Below are the code and all the weights of a small trained network. Each question names an input and a class and asks about switching units off, where a switched-off unit gives its printed mean instead of its output.

import numpy as np


def w(rows, s, z=0):
    codes = np.array(rows[::2]) - 128.0
    scale = np.full(codes.shape[1], s)
    scale[-1] = z or s
    return codes * scale


def norm(h):
    return h / np.sqrt((h * h).mean(-1, keepdims=True) + 1e-5)


def f(y):
    return y / 2 * (1 + np.tanh(0.7978845608 * (y + 0.044715 * y**3)))


def log_softmax(a):
    a = a - a.max(-1, keepdims=True)
    return a - np.log(np.exp(a).sum(-1, keepdims=True))


def net(x, mask):
    res = np.array(x, float).reshape(1, 6) / 4 @ E
    u = 0
    for l in range(3):
        y = f(norm(res) @ A[l][:, :-1].T + A[l][:, -1])
        res = res + np.where(mask[u : u + 5], y, B[l][:, -1]) @ B[l][:, :-1]
        u += 5
    return log_softmax(norm(res)[-1] @ U[:, :-1].T + U[:, -1])


A, B = {}, {}
E = w([
[244,132,1,48],'x0',
[106,164,116,123],'x1',
[209,172,147,226],'x2',
[144,102,137,135],'x3',
[129,177,221,69],'x4',
[157,79,152,139],'x5',
],0.0064)
A[0] = w([
[170,103,80,108,88],'0.n0',
[88,69,116,7,209],'0.n1',
[74,64,1,217,86],'0.n2',
[144,213,179,128,73],'0.n3',
[14,4,137,106,254],'0.n4',
],0.0094,0.0028)
B[0] = w([
[114,122,64,92,154],'0.n0',
[160,195,112,88,229],'0.n1',
[153,140,252,71,216],'0.n2',
[145,126,127,95,156],'0.n3',
[85,151,84,65,254],'0.n4',
],0.014,0.006)
A[1] = w([
[8,111,125,180,223],'1.n0',
[138,55,140,80,128],'1.n1',
[125,163,193,170,3],'1.n2',
[168,154,78,92,168],'1.n3',
[202,207,94,138,93],'1.n4',
],0.011,0.0023)
B[1] = w([
[102,6,98,105,194],'1.n0',
[103,169,157,93,151],'1.n1',
[132,129,101,109,178],'1.n2',
[94,100,126,116,253],'1.n3',
[130,96,151,152,230],'1.n4',
],0.019,0.0044)
A[2] = w([
[212,133,74,86,82],'2.n0',
[166,138,227,42,139],'2.n1',
[182,115,197,254,187],'2.n2',
[95,104,167,50,253],'2.n3',
[126,41,210,104,102],'2.n4',
],0.014,0.0048)
B[2] = w([
[68,2,84,232,151],'2.n0',
[133,174,251,248,227],'2.n1',
[113,248,80,8,177],'2.n2',
[180,103,113,226,253],'2.n3',
[58,154,60,182,189],'2.n4',
],0.008,0.014)
U = w([
[103,30,114,190,218],'0',
[131,169,249,191,1],'1',
[167,194,123,18,167],'2',
],0.012,0.0012)

Each question gives the input, the list of numbers given to net, and the class t.
The units are the neurons (one row each of A and B). Each row of codes is followed by its name. A weight is (code - 128) times the scale printed after its matrix; where a second scale follows, it is the last column's (A, B and U).
mask holds one flag per neuron, layer by layer. A switched-off neuron (its flag False) gives its mean, the last column of its row in B, instead of its output. The means were averaged over made-up inputs and are rounded, as every weight is.
A unit's drop is (log p(t) with every unit on - log p(t) with that unit switched off) / (log p(t) with every unit on - log p(t) with every unit switched off).
The circuit of an input: a set's keep is (log p(t) with only the set's units on - log p(t) with every unit switched off) / (log p(t) with every unit on - log p(t) with every unit switched off). Starting from the 12 units with the biggest drops (on a tie, the unit counted first), units are removed one at a time, each time the one whose removal leaves the highest keep (on an exact tie, the one counted first), for as long as the keep stays at least 0.8.
units of the circuit, in order: the units of the circuit, biggest drop first
top k neurons: the k neurons with the biggest drops, biggest first
top k neurons in layer l: the k neurons of layer l with the biggest drops, biggest first
drop of u: that unit's drop, to one decimal
input [1,-2,-2,5,-5,-5], class 1: units of the circuit, in order -> 0.n2
input [-8,-1,1,3,4,1], class 0: units of the circuit, in order -> 1.n0, 0.n2
input [-6,6,8,6,1,-1], class 2: top 2 neurons in layer 0 -> 0.n4, 0.n2
input [7,-2,2,-4,-8,5], class 1: top 3 neurons in layer 0 -> 0.n2, 0.n4, 0.n1
input [4,-6,7,6,2,-4], class 2: top 3 neurons -> 2.n2, 0.n4, 1.n4
input [-3,2,-8,4,4,6], class 2: top 3 neurons -> 0.n4, 0.n1, 0.n2
input [8,-1,-7,8,2,4], class 0: top 2 neurons -> 2.n0, 2.n2
input [0,-2,-4,0,2,-6], class 2: top 2 neurons in layer 2 -> 2.n1, 2.n4
input [-8,3,8,5,1,-2], class 0: top 3 neurons -> 1.n0, 0.n1, 0.n2
input [2,4,2,5,2,2], class 0: top 4 neurons -> 0.n2, 1.n3, 2.n1, 0.n0
input [-2,3,-3,-6,-2,-1], class 2: top 4 neurons -> 0.n4, 1.n4, 2.n0, 2.n1
input [-6,-8,-4,7,3,3], class 0: units of the circuit, in order -> 0.n2, 1.n0
input [1,-5,-5,-8,-5,-8], class 1: top 2 neurons -> 0.n2, 2.n1
input [-5,5,1,3,-3,-3], class 0: top 2 neurons -> 1.n0, 0.n1
input [-2,5,-7,-5,0,-3], class 2: units of the circuit, in order -> 0.n1
input [-2,6,5,2,-4,7], class 2: top 2 neurons in layer 2 -> 2.n2, 2.n3
input [6,-7,-4,7,-7,4], class 1: top 4 neurons -> 0.n2, 1.n1, 1.n0, 2.n1
input [2,-2,-3,0,-1,1], class 2: top 3 neurons -> 0.n4, 0.n0, 1.n0
input [-7,-2,-8,-6,1,0], class 2: top 3 neurons -> 0.n4, 0.n1, 2.n1
input [8,7,6,6,1,5], class 0: top 2 neurons -> 0.n0, 2.n0
input [-4,2,-8,8,-7,-6], class 2: units of the circuit, in order -> 0.n4
input [-8,4,3,-3,6,-2], class 0: top 2 neurons in layer 0 -> 0.n2, 0.n1
input [-2,7,1,5,2,-1], class 0: top 2 neurons in layer 0 -> 0.n1, 0.n2
input [0,-7,-2,-2,-6,5], class 1: drop of 0.n2 -> 1.7
